Below are the code and all the weights of a small trained network. Each question names an input and a target symbol and asks about switching units off, where a switched-off unit gives its printed mean instead of its output.

import numpy as np


def w(rows, s, z=0):
    codes = np.array(rows[::2]) - 128.0
    scale = np.full(codes.shape[1], s)
    scale[-1] = z or s
    return codes * scale


def f(y):
    return y / 2 * (1 + np.tanh(0.7978845608 * (y + 0.044715 * y**3)))


def softmax(a):
    e = np.exp(a - a.max(-1, keepdims=True))
    return e / e.sum(-1, keepdims=True)


def log_softmax(a):
    a = a - a.max(-1, keepdims=True)
    return a - np.log(np.exp(a).sum(-1, keepdims=True))


def net(x, mask):
    ids = ['αβεμσω'.index(c) for c in x.split()]
    T = len(ids)
    res = E[ids] + P[:T]
    r = res
    for j in range(3):
        rows = slice(4 * j, 4 * j + 4)
        q, k, v = (r @ M[0][rows].T for M in (Q, K, V))
        z = softmax(np.where(np.tri(T) > 0, q @ k.T / 4**0.5, -1e9)) @ v
        o = O[0][rows]
        res = res + np.where(mask[j], z, o[:, -1]) @ o[:, :-1]
    y = f(res @ A[0][:, :-1].T + A[0][:, -1])
    res = res + np.where(mask[3:19], y, B[0][:, -1]) @ B[0][:, :-1]
    return log_softmax(res[-1] @ U[:, :-1].T + U[:, -1])


Q, K, V, O, A, B = {}, {}, {}, {}, {}, {}
E = w([
[139,180,154,108,144,152,116],'α',
[174,156,145,129,121,220,131],'β',
[166,147,105,254,142,164,106],'ε',
[93,187,56,74,156,97,25],'μ',
[70,5,125,92,134,176,172],'σ',
[63,155,81,120,65,57,131],'ω',
],0.017)
P = w([
[155,147,64,119,55,224,2],'0',
[134,124,202,121,150,172,33],'1',
[82,151,193,103,166,107,122],'2',
[50,156,156,117,188,116,141],'3',
[41,148,127,134,215,172,144],'4',
[100,152,109,135,171,114,152],'5',
[176,140,83,160,114,64,142],'6',
[163,121,61,191,97,38,119],'7',
[184,149,58,147,131,20,144],'8',
],0.0079)
Q[0] = w([
[144,158,130,164,32,135,109],'H1',
[63,131,147,142,155,169,150],'H1',
[120,168,151,116,160,174,157],'H1',
[101,155,157,130,98,109,143],'H1',
[59,106,84,122,195,83,52],'H2',
[83,101,66,98,109,117,161],'H2',
[200,254,164,136,129,136,61],'H2',
[133,150,106,187,82,69,116],'H2',
[69,145,123,67,115,126,107],'H3',
[125,122,188,96,99,100,112],'H3',
[110,177,113,127,168,150,95],'H3',
[154,138,150,93,139,150,102],'H3',
],0.008)
K[0] = w([
[121,62,84,160,167,192,196],'H1',
[60,147,165,200,121,133,119],'H1',
[152,66,139,58,136,144,169],'H1',
[149,130,168,204,142,201,166],'H1',
[65,150,70,130,164,9,106],'H2',
[150,168,110,219,67,64,109],'H2',
[134,94,121,1,150,97,64],'H2',
[231,122,122,178,214,184,77],'H2',
[166,173,157,177,210,210,110],'H3',
[145,170,158,87,82,197,76],'H3',
[156,146,142,167,198,79,142],'H3',
[59,190,151,94,97,93,96],'H3',
],0.0067)
V[0] = w([
[94,221,136,135,159,80,54],'H1',
[102,101,33,89,61,57,114],'H1',
[93,100,74,37,153,139,40],'H1',
[166,188,68,134,226,103,130],'H1',
[1,165,117,96,71,104,140],'H2',
[107,128,51,26,213,113,122],'H2',
[126,143,113,143,119,59,116],'H2',
[153,157,121,39,143,129,141],'H2',
[181,156,67,49,109,145,135],'H3',
[102,52,98,206,188,193,118],'H3',
[118,177,102,246,75,113,128],'H3',
[80,78,69,124,93,144,145],'H3',
],0.0074)
O[0] = w([
[140,61,98,134,174,106,94,187],'H1',
[105,124,134,166,89,93,111,160],'H1',
[180,85,177,115,104,107,126,254],'H1',
[118,76,97,142,178,108,104,134],'H1',
[109,95,167,187,97,76,156,176],'H2',
[99,150,148,255,85,158,73,188],'H2',
[96,188,146,89,95,130,108,122],'H2',
[101,153,82,196,133,152,75,124],'H2',
[83,93,190,162,70,169,88,134],'H3',
[182,183,87,151,160,87,112,191],'H3',
[115,101,18,117,113,101,131,103],'H3',
[115,118,134,128,193,72,173,168],'H3',
],0.0075,0.0077)
A[0] = w([
[241,153,34,151,145,139,149,158],'N1',
[193,83,145,60,184,140,161,111],'N2',
[112,217,195,114,50,177,92,139],'N3',
[115,35,116,38,154,130,140,66],'N4',
[154,205,104,66,167,10,185,174],'N5',
[162,98,137,200,192,103,116,181],'N6',
[156,209,180,132,91,126,100,121],'N7',
[119,120,115,137,113,68,65,114],'N8',
[91,26,205,51,54,177,71,57],'N9',
[159,124,181,143,142,220,184,223],'N10',
[86,255,129,105,180,2,31,252],'N11',
[98,165,245,145,91,128,88,82],'N12',
[10,185,97,231,99,65,65,214],'N13',
[25,64,185,36,156,22,226,190],'N14',
[165,48,146,198,34,189,158,48],'N15',
[126,32,157,77,85,157,120,54],'N16',
],0.0063,0.0028)
B[0] = w([
[101,186,132,80,169,165,91,160],'N1',
[117,172,176,169,157,112,138,162],'N2',
[100,136,92,170,105,190,155,151],'N3',
[113,187,161,200,76,164,139,172],'N4',
[131,107,94,163,78,113,161,157],'N5',
[166,97,177,85,163,100,107,185],'N6',
[87,147,97,162,113,177,124,146],'N7',
[185,98,160,139,134,137,79,170],'N8',
[84,253,109,168,124,170,160,177],'N9',
[149,84,145,181,123,83,150,164],'N10',
[159,135,138,170,92,169,173,217],'N11',
[63,124,125,151,125,171,143,160],'N12',
[160,129,142,172,133,141,127,245],'N13',
[172,118,175,155,149,131,146,220],'N14',
[60,134,83,129,109,146,126,156],'N15',
[53,212,102,172,158,175,106,160],'N16',
],0.0074,0.011)
U = w([
[171,210,176,226,174,87,176,158],'α',
[12,211,19,239,37,196,195,114],'β',
[196,18,111,174,138,6,191,225],'ε',
[120,141,80,127,179,118,115,130],'μ',
[202,2,144,196,142,114,159,71],'σ',
[82,188,145,148,118,45,118,4],'ω',
],0.006,0.0037)

Each question gives the input, a string of symbols that net reads in full, and the target symbol t.
The units are the heads (4 rows each of Q, K, V and O) and the neurons (one row each of A and B). Each row of codes is followed by its name. A weight is (code - 128) times the scale printed after its matrix; where a second scale follows, it is the last column's (O, A, B and U).
mask holds one flag per unit, heads first, then neurons. A switched-off unit (its flag False) gives its mean, the last column of its rows in O or B, instead of its output. The means were averaged over made-up inputs and are rounded, as every weight is.
A unit's drop is (log p(t) with every unit on - log p(t) with that unit switched off) / (log p(t) with every unit on - log p(t) with every unit switched off).
The circuit of an input: a set's keep is (log p(t) with only the set's units on - log p(t) with every unit switched off) / (log p(t) with every unit on - log p(t) with every unit switched off). Starting from the 12 units with the biggest drops (on a tie, the unit counted first), units are removed one at a time, each time the one whose removal leaves the highest keep (on an exact tie, the one counted first), for as long as the keep stays at least 0.8.
units of the circuit, in order: the units of the circuit, biggest drop first
unit that matters most: the unit with the biggest drop
k most important neurons: the k neurons with the biggest drops, biggest first
which heads matter: for each layer, one digit per head in row order, 1 if its drop is at least 0.15 and else 0, layers parted by /
drop of u: that unit's drop, to one decimal
input μ σ σ ε σ σ, target α: unit that matters most -> H2
input α μ ω σ, target β: units of the circuit, in order -> (N9; H3)
input μ α ε, target σ: units of the circuit, in order -> (N9; H1; N16)
input ε μ ω μ α α μ α, target σ: units of the circuit, in order -> (H1; N9; H3)
input β ε μ μ μ α, target σ: which heads matter -> 100
input ε μ μ μ ε ε, target σ: which heads matter -> 100
input σ β α ω σ σ β σ μ, target β: 3 most important neurons -> (N11; N14; N7)
input σ σ μ, target β: which heads matter -> 011
input α α α σ, target β: units of the circuit, in order -> (H3; N9)
input σ ε μ ω, target ε: which heads matter -> 010
input σ ω σ σ μ σ β, target β: units of the circuit, in order -> (H1; N3)
input ε σ μ ε ε σ σ, target α: units of the circuit, in order -> (H2; N4; N2)
input ε σ σ ε σ σ α, target β: 2 most important neurons -> (N14; N7)
input β ε β, target μ: which heads matter -> 011
input α σ ε ε ε, target μ: which heads matter -> 011
input α σ β, target β: which heads matter -> 101
input ε σ ω σ σ, target ε: unit that matters most -> H3
input ω ε ε, target ε: 2 most important neurons -> (N9; N16)
input ε σ μ μ μ ω ω, target ε: which heads matter -> 000
input μ σ σ α, target β: most important neuron -> (N3)
input μ ε ε σ μ μ ω μ, target ε: drop of H1 -> 0.9
input ε α μ μ σ σ μ, target σ: drop of N15 -> 0.0
input ε β ε ε, target μ: drop of N1 -> 0.2
